Here is a tiny trained network, its code and every weight. The questions are about switching its units off for an input and a class, where a switched-off unit gives its printed mean instead of its output.

import numpy as np


def w(rows, s, z=0):
    codes = np.array(rows[::2]) - 128.0
    scale = np.full(codes.shape[1], s)
    scale[-1] = z or s
    return codes * scale


def norm(h):
    return h / np.sqrt((h * h).mean(-1, keepdims=True) + 1e-5)


def f(y):
    return np.maximum(y, 0)


def log_softmax(a):
    a = a - a.max(-1, keepdims=True)
    return a - np.log(np.exp(a).sum(-1, keepdims=True))


def net(x, mask):
    res = np.array(x, float).reshape(1, 4) / 4 @ E
    u = 0
    for l in range(3):
        y = f(norm(res) @ A[l][:, :-1].T + A[l][:, -1])
        res = res + np.where(mask[u : u + 4], y, B[l][:, -1]) @ B[l][:, :-1]
        u += 4
    return log_softmax(norm(res)[-1] @ U[:, :-1].T + U[:, -1])


A, B = {}, {}
E = w([
[172,2,123,123,50,163,166,110,142,64,186,200],'x0',
[151,123,124,168,129,118,127,142,140,153,136,139],'x1',
[134,119,162,86,116,109,141,75,164,122,71,126],'x2',
[154,48,101,154,219,162,209,81,162,159,167,35],'x3',
],0.0083)
A[0] = w([
[122,88,152,160,80,164,68,146,122,151,92,188,11],'0.n0',
[186,79,185,209,156,71,97,221,152,143,81,89,129],'0.n1',
[158,254,225,101,134,114,62,224,151,141,160,98,130],'0.n2',
[140,121,62,98,217,78,55,150,177,142,118,47,196],'0.n3',
],0.0054,0.0012)
B[0] = w([
[141,159,131,129,92,160,105,102,110,107,103,96,189],'0.n0',
[48,152,127,97,145,133,154,139,139,114,129,119,176],'0.n1',
[196,114,175,90,163,85,92,111,185,125,116,128,253],'0.n2',
[49,100,136,123,57,105,151,166,7,227,126,107,231],'0.n3',
],0.011,0.0054)
A[1] = w([
[247,136,188,186,161,200,124,91,83,78,27,94,204],'1.n0',
[104,167,130,119,32,23,144,163,124,68,136,128,220],'1.n1',
[191,78,60,84,181,195,232,144,183,82,204,117,1],'1.n2',
[135,181,62,175,2,115,130,137,80,62,126,141,166],'1.n3',
],0.0057,0.00097)
B[1] = w([
[59,82,81,121,145,111,135,177,98,145,212,131,181],'1.n0',
[139,185,72,175,104,165,67,122,159,79,110,135,232],'1.n1',
[110,69,125,166,199,170,96,181,200,150,105,190,253],'1.n2',
[119,111,142,54,12,117,216,81,125,124,71,111,234],'1.n3',
],0.011,0.005)
A[2] = w([
[167,125,105,132,22,126,166,125,157,82,143,154,52],'2.n0',
[134,205,82,88,192,83,79,192,170,65,76,119,27],'2.n1',
[126,124,127,120,201,124,2,139,202,172,104,152,246],'2.n2',
[153,136,168,89,118,143,76,124,132,121,100,113,38],'2.n3',
],0.0074,0.0011)
B[2] = w([
[102,199,121,99,130,182,44,56,151,184,107,9,230],'2.n0',
[103,116,150,164,100,99,186,156,70,79,191,185,206],'2.n1',
[207,99,98,144,57,88,118,113,154,46,163,197,254],'2.n2',
[129,108,165,140,198,117,217,173,100,162,253,183,179],'2.n3',
],0.011,0.0074)
U = w([
[138,164,146,135,75,22,132,177,81,54,206,234,127],'0',
[163,21,74,161,172,161,134,156,208,84,150,186,172],'1',
[194,166,78,161,196,136,126,113,87,77,94,105,7],'2',
[106,170,93,76,48,188,49,71,169,101,79,82,163],'3',
[52,115,115,139,174,86,202,169,70,211,101,1,166],'4',
[170,185,131,136,233,148,131,150,118,66,32,129,3],'5',
],0.012,0.006)

Each question gives the input, the list of numbers given to net, and the class t.
The units are the neurons (one row each of A and B). Each row of codes is followed by its name. A weight is (code - 128) times the scale printed after its matrix; where a second scale follows, it is the last column's (A, B and U).
mask holds one flag per neuron, layer by layer. A switched-off neuron (its flag False) gives its mean, the last column of its row in B, instead of its output. The means were averaged over made-up inputs and are rounded, as every weight is.
A unit's drop is (log p(t) with every unit on - log p(t) with that unit switched off) / (log p(t) with every unit on - log p(t) with every unit switched off).
The circuit of an input: a set's keep is (log p(t) with only the set's units on - log p(t) with every unit switched off) / (log p(t) with every unit on - log p(t) with every unit switched off). Starting from all 12 units, units are removed one at a time, each time the one whose removal leaves the highest keep (on an exact tie, the one counted first), for as long as the keep stays at least 0.8.
circuit, biggest first: the units of the circuit, biggest drop first
k most important neurons: the k neurons with the biggest drops, biggest first
drop of u: that unit's drop, to one decimal
input [-1,6,7,1], class 4: 4 most important neurons => 1.n2, 2.n2, 0.n2, 2.n0
input [-3,6,4,1], class 4: circuit, biggest first => 0.n3
input [-8,-7,8,2], class 4: 2 most important neurons => 0.n3, 1.n2
input [1,4,5,-8], class 3: 2 most important neurons => 2.n0, 1.n3
input [0,6,6,2], class 4: 2 most important neurons => 1.n2, 2.n2
input [-7,5,7,0], class 0: 3 most important neurons => 0.n2, 1.n3, 2.n0
input [0,8,-6,5], class 4: 3 most important neurons => 0.n3, 0.n2, 2.n2
input [-1,6,-6,8], class 4: 2 most important neurons => 0.n3, 2.n2
input [8,-8,6,0], class 3: 2 most important neurons => 0.n2, 2.n0
input [-5,2,5,1], class 4: 2 most important neurons => 0.n3, 1.n2
input [-4,-2,2,0], class 0: 2 most important neurons => 0.n2, 1.n3
input [2,7,-4,0], class 3: 2 most important neurons => 0.n2, 1.n3
input [-1,1,-5,5], class 4: drop of 0.n3 => 2.1
input [-2,-7,1,0], class 0: drop of 2.n3 => 0.0
input [-1,2,-4,7], class 4: drop of 0.n3 => 4.4
input [1,-5,0,-3], class 3: most important neuron => 2.n0
